Below are the code and all the weights of a small trained network. Each question names an input and a target symbol and asks about switching units off, where a switched-off unit gives its printed mean instead of its output.

import numpy as np


def w(rows, s, z=0):
    codes = np.array(rows[::2]) - 128.0
    scale = np.full(codes.shape[1], s)
    scale[-1] = z or s
    return codes * scale


def norm(h):
    return h / np.sqrt((h * h).mean(-1, keepdims=True) + 1e-5)


def f(y):
    return y / 2 * (1 + np.tanh(0.7978845608 * (y + 0.044715 * y**3)))


def softmax(a):
    e = np.exp(a - a.max(-1, keepdims=True))
    return e / e.sum(-1, keepdims=True)


def log_softmax(a):
    a = a - a.max(-1, keepdims=True)
    return a - np.log(np.exp(a).sum(-1, keepdims=True))


def net(x, mask):
    ids = ['ΓΞΠαβδεζηθστφψ'.index(c) for c in x.split()]
    T = len(ids)
    res = E[ids] + P[:T]
    u = 0
    for l in range(2):
        q, k, v = (norm(res) @ M[l].T for M in (Q, K, V))
        z = softmax(np.where(np.tri(T) > 0, q @ k.T / 4**0.5, -1e9)) @ v
        res = res + np.where(mask[u], z, O[l][:, -1]) @ O[l][:, :-1]
        u += 1
        y = f(norm(res) @ A[l][:, :-1].T + A[l][:, -1])
        res = res + np.where(mask[u : u + 4], y, B[l][:, -1]) @ B[l][:, :-1]
        u += 4
    return log_softmax(norm(res)[-1] @ U[:, :-1].T + U[:, -1])


Q, K, V, O, A, B = {}, {}, {}, {}, {}, {}
E = w([
[126,160,109],'Γ',
[137,162,115],'Ξ',
[250,45,178],'Π',
[141,155,168],'α',
[94,133,111],'β',
[126,151,106],'δ',
[99,133,97],'ε',
[131,169,155],'ζ',
[60,89,99],'η',
[80,96,145],'θ',
[95,95,85],'σ',
[134,159,145],'τ',
[115,146,129],'φ',
[84,103,145],'ψ',
],0.018)
P = w([
[185,165,170],'0',
[148,111,117],'1',
[152,110,133],'2',
[161,173,70],'3',
[245,88,69],'4',
[212,75,72],'5',
],0.012)
Q[0] = w([
[123,20,142],'0.h1',
[131,92,89],'0.h1',
[87,57,25],'0.h1',
[224,146,2],'0.h1',
],0.0063)
K[0] = w([
[160,226,153],'0.h1',
[189,135,174],'0.h1',
[133,130,163],'0.h1',
[96,9,173],'0.h1',
],0.011)
V[0] = w([
[208,147,53],'0.h1',
[51,173,1],'0.h1',
[171,97,172],'0.h1',
[104,14,64],'0.h1',
],0.0093)
O[0] = w([
[254,171,28,252],'0.h1',
[56,162,17,167],'0.h1',
[217,121,178,120],'0.h1',
[115,2,176,93],'0.h1',
],0.0071,0.0025)
A[0] = w([
[109,239,103,252],'0.n1',
[100,131,154,8],'0.n2',
[254,106,178,224],'0.n3',
[18,189,102,119],'0.n4',
],0.0071,0.0044)
B[0] = w([
[31,1,190,247],'0.n1',
[226,206,82,95],'0.n2',
[42,48,8,253],'0.n3',
[149,29,155,148],'0.n4',
],0.0058,0.0048)
Q[1] = w([
[238,72,96],'1.h1',
[107,8,177],'1.h1',
[161,118,145],'1.h1',
[60,47,45],'1.h1',
],0.012)
K[1] = w([
[137,2,99],'1.h1',
[180,129,80],'1.h1',
[113,114,116],'1.h1',
[205,131,163],'1.h1',
],0.017)
V[1] = w([
[8,191,47],'1.h1',
[19,48,169],'1.h1',
[196,63,103],'1.h1',
[136,185,18],'1.h1',
],0.015)
O[1] = w([
[53,126,5,193],'1.h1',
[22,94,188,71],'1.h1',
[216,23,153,184],'1.h1',
[142,115,98,254],'1.h1',
],0.019,0.0065)
A[1] = w([
[145,126,83,253],'1.n1',
[92,139,165,82],'1.n2',
[117,202,137,64],'1.n3',
[240,2,153,158],'1.n4',
],0.012,0.0043)
B[1] = w([
[100,134,248,203],'1.n1',
[125,163,105,121],'1.n2',
[20,101,155,125],'1.n3',
[74,114,147,255],'1.n4',
],0.012,0.01)
U = w([
[226,97,201,127],'Γ',
[205,127,139,171],'Ξ',
[171,129,62,145],'Π',
[36,134,81,114],'α',
[205,127,63,161],'β',
[9,109,133,88],'δ',
[166,178,144,190],'ε',
[147,137,70,120],'ζ',
[112,7,81,3],'η',
[73,127,43,224],'θ',
[139,132,141,14],'σ',
[72,137,207,155],'τ',
[77,136,186,131],'φ',
[115,167,101,194],'ψ',
],0.015,0.0044)

Each question gives the input, a string of symbols that net reads in full, and the target symbol t.
The units are the heads (4 rows each of Q, K, V and O) and the neurons (one row each of A and B). Each row of codes is followed by its name. A weight is (code - 128) times the scale printed after its matrix; where a second scale follows, it is the last column's (O, A, B and U).
mask holds one flag per unit, layer by layer, with each layer's heads first. A switched-off unit (its flag False) gives its mean, the last column of its rows in O or B, instead of its output. The means were averaged over made-up inputs and are rounded, as every weight is.
A unit's drop is (log p(t) with every unit on - log p(t) with that unit switched off) / (log p(t) with every unit on - log p(t) with every unit switched off).
The circuit of an input: a set's keep is (log p(t) with only the set's units on - log p(t) with every unit switched off) / (log p(t) with every unit on - log p(t) with every unit switched off). Starting from all 10 units, units are removed one at a time, each time the one whose removal leaves the highest keep (on an exact tie, the one counted first), for as long as the keep stays at least 0.8.
units of the circuit, in order: the units of the circuit, biggest drop first
top k neurons: the k neurons with the biggest drops, biggest first
k most important neurons of layer l: the k neurons of layer l with the biggest drops, biggest first
drop when u is switched off: that unit's drop, to one decimal
input σ α τ φ, target η: top 2 neurons	[0.n3; 0.n1]
input ε η τ, target θ: units of the circuit, in order	[1.h1; 0.h1]
input ζ β Ξ Π ε α, target Γ: units of the circuit, in order	[1.h1]
input ψ ψ δ, target τ: units of the circuit, in order	[0.h1; 1.h1]
input σ σ ψ ζ, target η: top 2 neurons	[0.n1; 0.n4]
input ψ β ε, target τ: units of the circuit, in order	[0.h1; 1.h1]
input ψ ζ η, target τ: units of the circuit, in order	[0.h1; 1.h1]
input η τ α τ, target δ: units of the circuit, in order	[0.n3; 1.h1]
input σ ψ β δ, target η: 2 most important neurons of layer 0	[0.n1; 0.n4]
input σ δ ζ Ξ, target η: top 2 neurons	[1.n1; 0.n3]
input Ξ Ξ ε, target β: drop when 1.h1 is switched off	0.7
input η β σ σ, target δ: drop when 1.h1 is switched off	0.6
input δ Γ δ Π β, target Γ: drop when 0.n2 is switched off	0.0
input η ψ Π τ ε, target Γ: top neuron	[0.n1]
